Group and class of each row:
[ -2   0  -4  15 -16  13   5  11   5  24  22 -38 -23 -11 -33  -1  -8  -8
 -15  -2  -7 -12 -15 -12   5   3  61  31   8  -9   5  -3  15  -3   9   6
   8  12   9   0  -4 -65  15  -9  -1] : <25> MS
[ -4   3  -2 -29  12  23   1   3   6  14 -12 -56  -5 -16 -14  25  -8 -19
  -3  -5 -11 -25 -30  -3  27   4  40  13  46 -14   1  -8  -7  -3  16  19
  38   6  -9  -3   0 -50  11  -5  -4] : <17> HJ
[  0  -3 -13 -32  15  18  15   0  14   1   5 -41  -6 -21   0  31 -20 -16
  -3   2  -1 -20 -21  11  19   2  45   4  23 -13  -8  -8  14  -6   6  18
  37  -4  -8  -3  -5 -34  11  -3  -1] : <17> HJ
[ -1  -4 -16  24   3  21 -11  14   4  16   8  11  -6 -18 -33  30 -13  -8
 -12  -4 -12 -17 -48  -1   9   4  76  38  43 -18  -2  -9   2   1  33   4
  38  52   6   9  -1 -33  19  -7  -4] : <25> Rp
[  0   2  -4 -12  27  17  25   8   7   5 -14 -22   9 -24  13  26 -10  -9
   5   2  -7 -18 -27   5   5  -1  22  -3  42 -13  -5  -8   5  -2   9  19
  30   4 -10  -2   6 -17  11  -3   4] : <17> ZS
[ -2   3 -12  -8   5   1   0  18   6   8   6 -16   2  -1  -9   2 -13  -2
   0   3  -8   1 -47 -11 -26  -2  33   9  18  -6   0  -8   1   4  19   2
  10  31   3  12  -5  -2  11   0  -5] : <25> Rp
[ -8   6 -10 -47  17   7   9  -3   1   4  -2 -41   1  -5   2   8 -20 -13
   7  -2  -2 -17 -45   0  12  -4  26   6  22 -10   0  -2  -3  -2  10  23
  25 -11 -18  -3  -3 -27   5  -2   3] : <17> ZS
[  1   2  -5  17  19  20  16  -3   5  -3  -9  -7   6 -20   3  32 -10 -11
  -4  10  14 -14 -15   5   9   4  22   4  14  -9  -6  -3  -1  -4   4  15
  20  -9  -1  -5  -5   4  11   0  -1] : <17> HH
[ -1   4  -4   9  18  14   7   9   1  10 -11 -11  -3 -17 -11  32 -10 -13
  -8   2 -12 -16 -23   8  36   2  51  20  38 -16   0  -6   2  -1  12  24
  23  21  -2  -4  -1 -28   8  -3   3] : <17> HJ
[ -2   4  -9  15  -6   8  -4  13   3  13  16  -6  -7 -10 -23   4  -9  -1
 -11  -2  -2  -3  -5  -4 -14  -3  42  14   9  -3  -8  -6  11  -3  11   3
   5  24   6   3  -2 -15   7  -4  -3] : <25> Rp
[ -2   2  -2 -22  24  17  27  -1   4  11   6 -39  -5 -25  10  19 -12 -10
   1   1  -4  -9 -27   4  11   2  20  -2   5 -11 -13  -7  12 -10   5  21
  29  -3  -9  -2  -3 -18   5  -4   3] : <17> ZS
[ -4   0  -3  76  -1   8   7  11   7  15   8  -2 -22 -12 -30  26  -7  -5
 -17   9  -3 -17   8   2  16   1  68  22  27 -10  -6  -5  23  -1  -1  16
  10  26  21  -4  -2 -13  20  -8   1] : <25> RQ
[ -6   4 -13 -24  24  13  14  14   7   4 -11 -20   7  -5   4  23 -24 -19
  11   3  -6 -13 -34   6   3   2  52  -2  34  -7  -6  -9  -1   1   8  20
  26  11 -13  -3   5 -11   9  -6   5] : <17> HJ
[ -3  -3 -14  -7   3   0  -5  10   3  10   9  -3  -3  -5 -16  11 -12  -1
   1  -2  -5  -4 -46  -9 -17   5  34   7  16 -11  -4  -4  11   3  23  -6
  22  36   3  15  -3   7  19  -1  -9] : <25> Rp
[ -3  -3  -8   8  -5   5   6   7   2  13   3 -23 -11  -3 -21  -5  -9  -7
 -10  -3  -7 -14 -29 -13  -1   0  31  23  15  -5  -1   0   9  -4  16   5
  10  50   1   7  -3 -38   0  -3  -7] : <25> Rp
[ -2   7 -15 -51  20  26   3   8   3   2 -10 -58  15 -18   4  20 -16 -25
   9   0  -4 -17 -30   5  15   7  38  -1  31  -9  -2  -4 -24  -3  19  19
  25   3 -16  -4   0 -25   9  -4   6] : <17> HJ
[ -4  -4 -10 -28  15  13   2  23  11  22  14 -20  -2  -2 -21   2 -14  -7
   1  -6 -17 -16 -76 -13   7   2  63  22  40 -16  -2 -12  -5   3  27  23
  16  40   1  17   0 -29   8  -2   8] : <25> MS
[ -2   2  -3  -3  23   9  23   8   8   4  -6 -24   2 -19  11  27 -24 -10
  -3   4  -4 -10 -23  11  18   2  48   5  17  -2  -5  -1  13  -8   9  25
  22   1  -3  -5  -3 -16   9  -6   1] : <17> ZS
[  2  -2  -4  37  13   6  18  20  -1   9 -15  31  -1  -4   1  10   3   1
   6   2 -16   4 -75   0  -3   1  16   8  33  -7   1  -6   3  -2   7  13
  16  19   1  14   8   0   4   3   1] : <25> RQ
[ -4   1   3 -14  19  12  11   9   5  11  -5 -41  -9 -20 -15  33 -18  -5
 -11   1 -11 -16 -29  17  43   6  47  22  30 -21  -8  -5  11  -7  13  26
  27  11  -4  -2  -6 -32   6   2   2] : <17> HJ
[  1  -1  -5  17  15  12  16  -1   9   9 -12 -13  -6 -16 -10  27 -15 -17
 -13   4   2 -26 -21   8  30   6  46  13  23 -29  -7  -1   9  -5   4  28
  27  -8  -7  -6  -6 -36   4  -2  10] : <17> HJ
[  1   0  -5  12  19  23  22  10  13  10  -6 -26  -2 -29 -14  30 -15  -9
  -6   4  -1 -17 -23   7  23   3  50  16  23 -12  -7  -8  11  -7   8  28
  22  12   1  -2 -10 -23   9   0  -4] : <17> HH
[  2  -1  -9 -14  -6   8 -10   4   4  19  21  13 -16  -8 -15  12 -14  -6
 -15   3  -4 -14 -18   8  17   3  74  25  13 -15  -1   5   4  -3  17  -4
  25  33   3   1  -9 -40   4 -10   9] : <25> Rp
[  2   0  -7   1  11  17   7  24   7  10  -1   0   6 -15 -13  14 -14 -10
  -4   3  -8  -8 -33   5  15   7  68  21  25 -11  -3  -5  -8   2  14  16
   6  29   1   4   0 -13  10  -8  11] : <25> RQ
[ -3   0  -9  -2   4   6   5  17   9  23  11 -14 -14   5 -21   9 -23  -7
  -9  -1  -8 -14 -47  -4   4   1  65  25  27  -7  -2  -4  12   4  18  17
  18  29  -6   3  -3 -39   5  -2   8] : <25> MS
[ -4   2  -9 -19  -2  14  -8   8  10  18  22 -26 -13   5 -27  10 -10  -5
  -6   0  -1 -15 -25  -1  10   3  64  28  26 -12   2  -1   7   3  18   5
  22  27   0   3  -6 -38  13  -3   4] : <25> Rp
[-13   4 -12 -76  52  14 -12  18   3 -16  -6 -30  41   6  22  14 -30 -16
  26  -8 -19  -6 -76  17  -2   1   2 -17  42  -9   6 -18 -45  12  42  16
  26  29 -37  18  -1  15   2   3   8] : <17> HH
[  0   2  -3 -34  16  15   7 -11   5   6   4  -2  -3 -14  11  12 -13 -14
   1   0   6 -19 -13  15  38   5  39  10  17 -15  -6  -3   5  -4   2  21
  30 -11 -20 -12   2 -42   5  -1  16] : <17> ZS
[  2   2   0 -35  21  35   5  12   7  14 -12 -67   4 -31 -17  33 -12 -25
  -8   0 -11 -30 -30   9  35   3  43  18  53 -13   1  -7 -15   0  13  37
  34   2  -8  -3  -6 -73  11  -4   6] : <17> HJ
[ -1  -2  -6   0   3   2   3   7   2  14  12  -3  -8  -7 -13   4   0  -3
  -3  -1  -8  -8 -37 -12 -12   4  14   8  18  -5   4  -6   6  -1  12   0
  20  17 -17  13  -3 -15   9  -4  -5] : <25> Rp
